Each row has a name. Each question is about the rows just above it.

[ 33.4 -39.6 -33.6  28.2   8.6 -13.5   2.1] : bezu
[ 20.2  70.3  17.7  38.4 -14.5  72.3  19.6] : Kig
[ 25.7  77.7   1.2  31.5 -26.2  90.1  46.7] : Ripam
[ 20.2  70.3  17.7  40.2 -14.5  72.3  19.6] : luz
[ 61.0 -26.7 -52.1  93.6   1.1  -0.4  33.8] : lib
Among the named rows, does one hold [72.3 19.6] next to each other, in this order? : yes
Does one of the named rows hold [-14.5  72.3] side by side, in this order? : yes
Among the named rows, does one hold [-26.2  31.5   1.2  77.7] next to each other, in this order? : no
Does one of the named rows hold [17.7 40.2] side by side, in this order? : yes
Does one of the named rows hold [-39.6 -33.6  28.2] side by side, in this order? : yes

[ 11.0  20.7   3.0 -12.9   5.8   2.4  -4.1  -1.2]  meri
[ 11.0  94.1   3.0 -33.6   5.8   2.4  -4.1  -1.2]  Fim
[  8.9  39.5   2.1 -12.9   5.8 -35.6  -4.1 -45.3]  mafe
Does one of the named rows hold [11.0 94.1  3.0] side by side, in this order? : yes
Is [94.1 11.0] printed in one of the named rows, side by side and in this order? : no
Does one of the named rows hold [-1.2 -4.1] side by side, in this order? : no
Does one of the named rows hold [11.0 20.6  3.0] side by side, in this order? : no
Is [  5.8 -12.9   2.1] printed in one of the named rows, side by side and in this order? : no
Among the named rows, does one hold [  3.0 -12.9   5.8   2.4] next to each other, in this order? : yes
Does one of the named rows hold [ 94.1   3.0 -33.6] side by side, in this order? : yes

[  0.4   3.9 -49.1 -25.0  37.4 -15.1   7.0  26.4 -20.3 -59.1 -40.0   4.8
   6.4 -46.5  -1.0 -25.8] -> kibu
[ 59.1  34.4   9.2  32.8  12.7  -5.3   4.2  32.9  22.4   9.9   6.4  -7.5
 -25.3 -11.4  44.6  -5.2] -> sidi
[  0.4   3.9 -49.1 -25.0 -28.1 -15.1   7.0  26.4 -20.3 -59.1 -40.0   4.8
   6.4 -46.5  -1.0 -53.1] -> vimi
[ 20.9 -22.8 -12.7 -63.8 -21.9 -52.7   5.3  19.8  22.2  15.9  -0.9  26.7
  11.7 -35.3  16.9  46.5] -> seda
Among the named rows, does one hold [ 20.9 -22.8 -12.7 -63.8 -21.9] next to each other, in this order? : yes
Is [  4.7   6.4 -46.5] printed in one of the named rows, side by side and in this order? : no
Among the named rows, does one hold [  7.0 -15.1] next to each other, in this order? : no
Is [-5.3 12.7] printed in one of the named rows, side by side and in this order? : no

[ 19.3  52.2 -10.2 -40.0  17.2 -39.5] : Mez
[-21.1  59.8 -46.8 -72.2 -14.1  41.1] : diga
[-38.4  21.1 -31.8  -3.4  30.1 -33.7] : tosug
[ 31.8  24.9 -44.2 -15.7   4.0   1.5] : Daf
Does one of the named rows hold [ 25.0 -44.2 -15.7   4.0] side by side, in this order? : no
Is [ 24.9 -44.2 -15.7   4.0   1.5] printed in one of the named rows, side by side and in this order? : yes
Is [ 31.8  25.0 -44.2 -15.7   4.0] printed in one of the named rows, side by side and in this order? : no
Does one of the named rows hold [-31.8  -3.4  30.1 -33.6] side by side, in this order? : no
Is [ 19.3  52.2 -10.1] printed in one of the named rows, side by side and in this order? : no

